Facts:
bezer ω:90
bipla ω:721 ψ:memuzi
bivok ω:778 ψ:peflen, skoni
boflon ω:778 ψ:tusta
bragus ω:778 ξ:klagam
braplel ω:90
brida ω:690 ψ:peflen, dimo, tusta ξ:stibriduk
brokir ω:690 ξ:skozufluk
brubros ω:870 ψ:simus, mobrum ξ:ruvodel
bruta ψ:memuzi ξ:nodres
bugam ξ:zagruvu
deka ω:90 ξ:sideke
difler ω:721 ξ:restebruk
dimo ω:778 ξ:pamin
dolis ω:90 ψ:mogim
drebem ω:721 ξ:logrok
dreskofe ω:870
dretor ω:90 ψ:mogim, brubros ξ:fupe
drisa ω:778 ψ:maflen ξ:trugra
droplik ω:690 ξ:plaflun
flesol ω:690
flete ω:778 ψ:logrok
fliker ω:721 ξ:grumel
flizer ω:721
floplum ω:870 ψ:mobrum
fogron ξ:trupul
fupe ω:690 ξ:gegros
gabagri ω:90 ξ:trozor
gaper ω:90 ψ:gegros ξ:mupe
gaplero ω:870
gatun ξ:drebem
gegros ψ:staza, govum ξ:dimo
gigen ω:778 ξ:valito
govum ω:870 ψ:mogim
graklek ω:90 ξ:groton
grapo ω:778
groton ω:870 ξ:podran
grumel ω:721
katol ω:690
kidak ω:721 ψ:flete
kidal ω:90
kitol ξ:dretor
klagam ω:690 ξ:bugam
klodi ω:870 ξ:fogron
klugodem ω:778 ξ:sitrem
klusto ω:721 ψ:tusta, maflen ξ:vastegrak
konum ω:778 ψ:mobrum
kupok ω:690 ξ:vonugro
letrupun ω:870 ξ:vepunil
livok ω:778 ξ:mistun
logrok ω:90 ψ:brubros
luzestek ω:721
maflen ω:90 ψ:brubros, mobrum
memon ω:90 ξ:dolis
memuzi ω:721 ψ:mobrum ξ:ruzem
mistun ω:778
mobrum ξ:traklur
mogim ω:870
mupe ω:870 ξ:katol
muplepli ω:778 ξ:braplel
naber ξ:mobrum
nagra ω:778 ψ:braplel
nesker ξ:stodre
nodres ω:721 ξ:plofi
novu ω:721 ξ:gigen
nubroto ω:721 ξ:stagem
pamin ω:90
parok ω:721 ξ:datrom
peflen ψ:simus ξ:brokir
piluk ω:690 ψ:mobrum, maflen
plaflun ω:778 ψ:simus, skoni, vonugro ξ:vatre
plofi ω:721
podran ξ:skesun
pupus ω:870
rabel ω:870 ψ:skoni, staza ξ:kidal
ragri ξ:skiris
relu ω:778 ξ:zonur
restebruk ξ:bruta
ropek ω:90 ξ:sitrasol
rostok ψ:mobrum ξ:letrupun
ruvodel ω:778 ξ:difler
ruzem ω:690
sideke ω:721 ξ:zikli
sitrasol ω:778 ψ:floplum ξ:trestetro
sitrem ω:690 ξ:peflen
skesun ω:721 ξ:pupus
skiris ω:721
skoni ω:870
skozufluk ω:721 ξ:ragri
stagem ω:870 ξ:rabel
staza ω:870 ψ:tusta ξ:kidak
stibriduk ω:870 ξ:grapo
stivepom ω:721
stodre ω:690 ξ:zeva
sugefas ω:778 ξ:rostok
tosko ω:690 ψ:tusta
traklur ω:778 ξ:staza
trastukar ω:721 ψ:dimo
trestetro ω:870
tripun ω:90 ψ:mogim ξ:kupok
trozor ξ:stivepom
trugra ξ:gaper
trupul ω:721 ξ:flizer
tusta ξ:novu
valito ξ:graklek
vanim ω:778
vastegrak ω:778 ψ:peflen ξ:brida
vatre ω:90
vedra ω:778 ψ:konum, maflen
vepunil ω:690
vonugro ω:721 ψ:peflen, maflen ξ:bragus
zagruvu ω:90 ξ:memon
zeva ω:90 ξ:ropek
zikli ω:90 ξ:brubros
zonur ξ:dreskofe

Known rows:
piluk: [  7   6  21   7  -6  -8  16   7  -1 -10   3  -3   5   4  32   5   2 -18
  -3 -17  -8  21  -2  -1   4  17 -70 -10   8  15 -14  -1   9   2 -12  -5
  17   7  -8  -9   4 -10   2  11  -7   0 -25  -3   0]
mobrum: [-17  -6   4  27   5 -34  12  27  17  -9 -10   2  21   0  23   8  -7  15
  29   2   0 -12  -2  -4 -12  29 -20  -9  17  -6  -9  -2  -4 -19 -31  27
  33  -3 -14 -19   4 -14  -1  11  10  -5  -8  -7  -4]
traklur: [ -2  -1  -2  -7   1   6  -9  -4   0  -1  -1   5  -5  -3 -13  -1   1   5
  -1  -1   2  -6  -3  -2  -1  -4  19   0  -2  -2   9   1  -3   0  10   8
 -10  -1  -1   2  -2   2  -1   1  -1   2   0   1   0]
nagra: [  1   4   2 -11  -2  12  -8  -7  -3   0   1   5  -9  -4 -14  -2   3  -1
  -7  -5   1   0  -2  -1   2 -10  12   1  -4   1   9   1  -1   4  14   4
 -14   1   3   5  -2   4   0  -1  -4   4  -7   2   1]
kitol: [ -3   6  -2  -2   3   5  -5   0   1  11  -2   4   2  -5 -15  15   1   5
 -11  10   3  -3   5  -4   2 -10   8  10   4  -6   0  -3   4  -2   5   5
   9   2  -1   5  -4  -4  -1  -9   1   1  -5   2  -3]
graklek: [ -5   3  -3  -1   1   8  -6   0  -1   4  -1   3  -1  -1 -12  12  -1   6
  -3   8   3  -3   0   6   2 -12   8   2  -1  -5   7   0   2   2   4  13
   9   1  10   4   2   6   2  -4  -1   2   2  -1  -4]
mogim: [-16  -7 -22  20   2 -13  17   8   5 -13  -4 -20  10  10  19 -18  -6   6
  10  18   8   9   2   8  -5  52  47 -13  -6 -20  -5  -1 -18 -18 -12   1
  -7  -5 -27 -11  -5   7  -3  -5  11 -14  18  -6  -8]
govum: [ -3   0 -16  12  -1  -7  16  -5  -4 -10   2 -25   1  11  16 -22  -3  -7
  -3  11   3  23   4  14   3  36  22 -10 -12 -12  -9  -1 -16  -4  -3 -14
 -19   1 -22  -4  -6  15   0 -10   2 -16  12  -5  -2]
muplepli: [ -3  -1  -1 -10   2   5  -9  -5   2   3  -1   5  -3  -3 -17   1   1   5
  -5   3   2  -5  -3  -4  -1   1  21   2   2  -3   7  -1  -3   1  12  11
  -9   0  -7   3  -5  -1  -3  -3   0   2  -4   3   0]
tosko: [ 23  -6   4   0   1  -7   9  -6  -4   6   7 -15   4   8  16  -5   2 -17
  -3   0 -12  17   2   6   4   5 -50   3  -5  14 -16  -2   8  13 -15 -31
  12   3 -11   0  -1  -5   2   4  -2 -12  19   2  10]
peflen: [  8 -14  -1  13   9 -36   4   5   8   6  -5 -11  13   3   6  -4  -3   6
  23   9 -10  -6   3   3  -7   5 -41   4   8   5 -16  -3  -3   5 -28  -3
  24  -1 -15  -6   1  -4   1   2   6 -15  22   0  13]
brokir: [ 4  2 -1 -5 -2 23 -1  3 -3  8  4  4  3 -1  3 15  2 -1 -8  5  2  1 -1 -4
  2 -3  5  4 -4  2  5 -1 15 -2  0 -9 14 -2  6  3 -1 -9  0  3  1  6  8  2
 -7]
stodre: [  4   3  -1  -6  -1  21  -2   3  -3   9   4   5   3  -1   0  15   2  -1
 -10   5   2   1  -1  -6   2  -1   4   6  -2   2   4  -2  15  -2   1  -8
  15  -1   2   3  -3 -11   0   2   2   6   6   3  -7]
skiris: [  1   0  -3  -2  -3  13  -3  -1   0  -6   2   6  -6  -1   0  -3  -1   1
   2  -6   2  -7  -5   2  -1 -12  16  -3 -10   1  12   3   3   0   3   0
  -5  -5  16   0   5   2   1   8  -2   4  10  -1  -4]
drisa: [  2  -2  17   1   0 -27   4  -1   5 -10  -3  -5   1   4   6  -7   1  -8
   3 -12  -9  12  -4   0  -1  23 -49  -9  12   8 -11  -1 -10   8  -2  14
  -2   9 -25  -8  -2  -2  -1   3  -6  -8 -27  -2  10]
gabagri: [ -4   3  -2  -3   2   5  -5  -1   0   9  -1   4   2  -4 -12  11   1   5
  -7   9   3  -4   2  -4   2  -9  12   7   5  -6   1  -1   3  -1   8   6
   3   2   5   5  -2   0  -1  -8   1   3  -4   2  -2]
nubroto: [  0  -1  -1 -11   2  10  -6  -4   2   5  -1   5  -2  -1 -15   5   2   3
 -10   4   1  -3  -1  -6  -1   2  18   3   0  -3   5  -1   1   2  11   6
  -2   2  -7   2  -5  -6  -3  -5   1   1  -2   4  -1]

Rows:
No name comes twice in this set of rows, the named rows included.
[  9 -18  18   1   0 -41   9   3  15  11  -2   3   6   6   0 -16  -3 -14
  -9  -5 -14  16  -2  15  -3  11 -47  -7  -4  13 -11   1  -4  20  -9  18
   7   3 -17  -8   6  12   1  14  -1 -14   5  -2   9] | vonugro
[ -1   7   6   6  -6  -3  11   2  -2 -18   3  -4  -3   3  20  -9   0  -9
   0 -14  -2  14  -3   6   1  11 -18 -13  -6   3  -2   2  -4  -2  -2  -2
  -7   2  -2  -8   4   3   2   8  -5  -2 -13  -5  -2] | kidak
[ -4   5  19   3  -5 -10   9   6   4 -16  -1   4   0   2  16  -1   1  -9
   0 -19  -3   8  -6  -3   0  15 -39 -13   8   7  -4   1  -2  -1   0  14
   2   6  -6  -9   4  -6   0   9  -7   3 -34  -3   0] | bipla
[  0 -12  -3  19   8 -36   8  13  12  -1  -6  -9  16   3  16  -4  -6   7
  26   8  -6  -7   2   3  -8  16 -26  -1   7  -1 -15  -3  -4  -5 -33   3
  23  -3 -14 -11   2  -5   0   6   9 -14  17  -3   7] | simus
[  9 -18   1  13   8 -33   8  -1  22 -12  -8 -15  12   3  -1   2 -13   3
  30  26 -12 -10  -6   6  -4  27 -13   5   1  -7 -12  -9  -1   5 -36  11
  31  -6  -2  -1   4  -8  -6 -11  13 -32  35  -3   9] | tusta
[ -3  -1  -1 -14   4   6 -11  -5   1   6  -2   4  -2  -3 -22   4   3   5
  -7   6   2  -3  -2  -6  -1   5  16   3   5  -4   6  -2  -4   1  15  14
  -5   3 -16   3  -8  -3  -4  -6   0   3  -7   4   2] | klugodem
[ 19 -10   5  -7   3 -16  -1 -11  -1   4   2  -8  -3   5  -3 -15   2  -9
   4  -4 -12   3   0   4  -1  -7 -38   2  -3  13  -9  -1  -2  19  -7 -15
  -2   2  -6   1   1   0   1   1  -3 -10  15   3  16] | trastukar
[  2 -25  -7   8   8 -34   4   2   8   3  -6 -13   9  10   5 -19  -4   6
  28  11  -6 -11  -3   3 -11  21 -11  -3   6   1 -11  -1 -12   7 -21   3
   6  -3 -17  -7   1   2  -2  -1   9 -12  30   0  12] | skoni
[ 14  -8   1   0   0 -19   8 -14  -6  -3   3 -21  -5  10   7 -23   0 -16
   1  -1  -9  17   3  13   3   8 -33  -3  -4   8 -14   0 -11  19  -4 -18
 -15   6 -13   2   0  13   2  -8  -5 -13  12   0  15] | rabel
[ -4  -6   2  -9   0   0  -8   0   6  10  -2  11  -3  -2 -20  -1  -1   2
 -12   2   0   0  -4   7   0  -4  22  -1  -7  -1  11   1  -2   7  11  23
  -5  -2  -2   2   0  11  -1   5   0   0   3   0  -3] | bragus
[ 4  2 -1 -4 -1 22 -2  3 -1  8  3  3  2  1 -2 17  1 -1 -9  7  2  3 -3  0
  3 -2  1  2 -5  2  8 -1 14  1  0  0 21  0  4  2 -1 -8  1  5  0  4  9  2
 -8] | klagam

The same things again, as new rows of numbers:
Known rows:
grapo: [ -7 -14   9  -6   3   2  -7  15  16  -1 -15  19   6   4   9   4   0  -1
  -1   0  -3  -2   2  13   4  -7   5  12  -3 -14  -1  10 -15   7 -11   1
  -8  12   7]
trugra: [-10  -9   3  -4   6  -2  -3  11  10   0 -17  12   3   3   7   1  -2  -4
  -7  16  -1   1  14  11   2  -5   4  10  -5 -13   4   7  -9   5  -8  10
  -3  11   8]
parok: [-10  -9   3  -2   5  -3  -8  13  10   0 -17  16   4   1   7   3  -3  -2
  -4  15  -1   0  10  10   3  -7   4  13  -3 -12   1   7 -12   5  -8   7
  -5  11   4]
gatun: [-11  -8   4  -3   6  -2  -3  12  10   0 -17  13   4   3   8   2  -2  -3
  -7  16  -1   1  12  11   3  -6   4  11  -3 -13   3   7 -10   5  -8   9
  -4   8   7]
rostok: [ -1 -19   6  -8   6   0  -1  13  -6  -5  -7  -1   0   0   1 -12  -2   1
 -16  -8  20   8  10   4 -11   4  -4  11  -1  -5   6   0   4   8   3  -7
 -13   9  -8]
simus: [ -6  13   7   1   4   9  -7  12  22   1 -18  29  11  -1  11  13  -2  -3
 -12  11   5   0  13  11  -4  -9  -1   9   1 -14  -1  10 -18   8  -7   5
  -9  11   1]
bipla: [ -4 -17   8  -6   4   1 -17  11   2  -3 -13  22   4   3   7  -1  -1   0
 -10 -12  12  -1   5   5  -4  -4  -2  13  -1 -15  -2   7 -10   9  -9   1
  -8   8  -6]
gigen: [-28   0   1 -14   7   2  10  13   3   0 -18  16   6   2   6   0  -6  -4
  -4  13  -5  -2   2  10   3  -2   0  14  -2 -11   4  10 -22   5 -14  -3
  -5  11  12]
dretor: [-15 -41   5 -12   9   2 -19  -2  -6  -4 -12  46   4   9   5  -6  -2 -16
 -23  -6  10  -3   9  24  -4 -11  -4   2 -14 -23  11   2   1  11  -6   1
 -10  15   8]
pupus: [-11  -7   5  -3   3   0  -9  16  14  -1 -17  26   5   3   8   4  -2   0
  -3   4   2  -3   4  11   3  -7   4  15  -1 -12  -3  10 -20   6 -12   2
  -6   7   2]
mupe: [-11 -10   3  -5   5  -3  -7  14  10   0 -16  18   4   1   7   1  -3  -4
  -6  14  -3   0  10  13   5  -6   3  13  -7 -13   3   7 -10   5  -8   6
  -6  14   6]
valito: [-31   6   0  -9   8   2  11  12   1   0 -21  18   3   3   6  -1  -7  -3
  -8  18   2  -3   6   8  -1  -2   0  14   1 -10   2   9 -26   4 -14   2
  -1   3  10]
peflen: [  5  32   0 -13   9  11 -16   0  23   6 -22  30  27  -6  13  27  -9   1
 -51  15  14   6  24  -2  -2  -1 -22   1  -4 -21  15   7 -11  12 -14  13
 -14  29  -6]
relu: [-12 -11   5  -8   5  -2  -2  13  11   0 -15  10   6   3   7   2  -3  -3
  -5  10  -8   1   6  12   6  -5   3  11  -6 -13   4   8  -9   6 -10   2
  -7  15   9]
gegros: [-11 -32   8 -15   6  -1 -23   0 -11  -4 -15  21  -2   9   7  -6  -1 -15
 -17 -16   9  -3  16  11   5  -4  -6   7 -17 -27   6   7   3   8 -14  15
   1  13  10]
ruvodel: [-12 -20  -2   4   8  -3  -2  14  11  -4 -12  -8   9   5   8   9  -4  -1
  -1   9 -20   5   6  14   5  -8   2  15 -10 -15  -6  11  -3   7  -7   8
 -13   6  -3]
drisa: [ -5   2   7 -13   6   5 -10   7   0  -2 -12   5   9  -1   6   4  -4  -3
 -16  -9   4   4  11   4   0   1 -10  10  -6 -17   6  10  -1  10  -9  -3
 -11  20   0]

Rows:
No name comes twice in this set of rows, the named rows included.
[ -8 -18   5 -10   7   0 -15   2  -1  -2 -15  12   3   5   7  -1  -3  -5
 -16  -1   3  -1  11   8   1  -4  -5   7  -8 -18   7   7  -2   9 -13   6
  -6  14   7] | gaper
[-12 -17  -5  10   9  -5  -7  13   8  -3 -14  -3   6   4   8   9  -4  -1
   0  15 -15   4  10  11   1  -9   3  16  -7 -14  -9  10  -5   6  -6  13
 -10   3  -8] | difler
[ -3  16  10  -9   4  12 -16   6  12   0 -16  26  16  -1  11  17  -4  -4
 -17 -10   3   0  10   7   0  -6 -12   9  -3 -22   1  15 -12  11 -14   0
 -11  20  -1] | bivok
[ -2 -23   4  -5   5  -2   5  19   1  -4  -7  -3  -3  -1   1 -14  -2   2
 -10   2  15   8  10   8 -11   3   3  12  -1   0   5  -1   1   5   6  -6
 -12   8  -3] | mobrum
[ -2   3   6 -11   5  -2 -23   3 -12  -2 -15 -11   1   1   7   1  -4  -1
 -13 -17   7   0  15  -8   5   5 -12  15  -7 -20   0  12   0   8 -18  10
   0  14  -2] | klusto
[-12   2  11  -2   5  -4  -3  10   5   0 -18   9   6   1   5   2  -3   1
  -2  20  -4   2  11  12   7  -9   7  12   3 -14   9   7  -2   6  -7   3
  -2  13   4] | kupok
[  4 -27  10 -12   3   4  -3  19  -3  -6  -3   1   3  -1   1 -12   0   6
  -9 -29  20   7  -1   4 -12   5  -3  13   1  -4   1   2   0  10   1 -19
 -18  10 -11] | konum
[ -4 -32   0 -14   6  -9  -4  15  22   3 -20  15  11   4   8   6  -5   9
 -30  18   2   4   7   5  10  -1   2   7  -6 -14  14  -1 -11   6 -15  18
  -6  18   3] | brokir
[-12 -15  -2  10   9  -4  -3  12  10  -3 -15  -4   6   6   9   8  -4  -1
  -1  15 -12   5  12  11   1  -8   3  14  -7 -14  -7   9  -4   6  -6  14
  -9   0  -4] | restebruk
[ -1 -10  13 -16   2  -2 -24   6  -6  -4 -15 -14   1   9  10   1   0   2
  -4 -37   1  -3   5  -7  12   4  -8  15  -8 -24  -5  16  -6   8 -27  11
   1  10   3] | boflon
[-20 -41   9  -8  10  -3 -20  -5  -8  -5 -17  47   7  15   5  -5  -3  -8
 -22  -1   6  -4   2  22   2 -14  -1   4  -8 -24  12   2   0  12 -11   0
  -9   7   3] | tripun
[ -9  11  13   3   5  -4  -6   4   5   1 -18   7   4   4   4  -1  -2   4
   0  27  -5   1  10  10   5 -11   8  10   6 -10  12   8  -2   7  -6  -3
  -4  11   8] | zagruvu
[ -6   8   8 -15   5   3 -18   3  -5  -1 -17  -5   5  -2   9   9  -5  -5
 -18 -14   2   0  18  -2   7   1 -13  11  -7 -26   3  14  -1   9 -19  14
   1  19   1] | brida

The same things again, as new rows of numbers:
Known rows:
brida: [ -3   0   1 -11   0  -7 -10  -2  -4   7   5   1  -2  -7]
vanim: [ -2   1 -10   7   2   0  17   7   0  -4  -4   6   5   0]
rostok: [  4  12   3 -10  -2   2  -2  -6 -11   2  -4 -10   4  11]
zagruvu: [ -1  -8  15  -6 -11   3  10 -10   0   6   7  -4  -6  -5]
bezer: [ 0 -1 -5 14 -2 -1 16  6 -4 -1 -2  5 -4  1]
dimo: [ -4  -7 -28 -14   1 -11 -11  -5   8   9   0  15  -8 -24]
vepunil: [-3  1 -8 12  2 -1 16  6 -2 -2 -1  5  0  5]
trupul: [ 0 -1  1 -7  0  0 -9 -3  3  2 -1 -3  2 -1]
plaflun: [  0   2   2 -11   0  -2  -6  -2   0   3   2  -2   4  -4]
droplik: [-1  1  3 -4  1 -2 -7 -4  1  2  5 -4 -3  3]
kitol: [ 2  0  5 -4 -2 -2 -8 -6  1  1 -4 -3 -2 -3]
sitrem: [ -3  13   5  -5   1  -2 -14  -1   2   2  -1  -6  -7  -2]
mupe: [ 0  2  1 -6  1  1 -8  0  4  5  5 -4 -3  0]
nubroto: [ 0 -1  1 -7  0  0 -9 -4  4  2 -1 -3  2 -1]
flete: [  2   5 -34  21   3  13  23  -4  21 -12 -11  -2  -7  18]
drisa: [  2   9   1 -12   1   1  -2  -2  -4   2   1  -7   6   4]
naber: [ 2 -1  4 -4 -2 -2 -8 -6  0  1 -3 -3 -2 -3]

Rows:
No name comes twice in this set of rows, the named rows included.
[  3  15 -11 -14   1   5   1  -4  -9   3  -3  -8   7  14] | memuzi
[  0  10 -11   3   2   3  21   7  -9  -3  -4   1   9   9] | vedra
[ 0 -5 11 -3 -8  1  5 -7  0  6  5 -3 -6 -3] | memon
[ -1  -9  40   2  -3  -6 -19   0   5  -3  -2  -6   0 -14] | gegros
[  2   3 -23  23  -1   7  21   0   9  -6  -7   0 -11  14] | logrok
[ 2 -1  6 -1 -3 -1 -7 -3  0  4  3 -4 -7 -1] | gabagri
[ 10  23   7 -12  -1   2  -1  -7 -16   6   0  -6  13  31] | bruta
[ -4 -13  32  19   1   0   6  16   6  -7   4   0   4  -3] | govum
[ -1 -12  60  26  -5   1  13  14  -2 -11   2  -9   6   1] | dolis
[ -3  -7  14  -5   0  -4 -14   3   5   5   7  -1  -2 -10] | staza

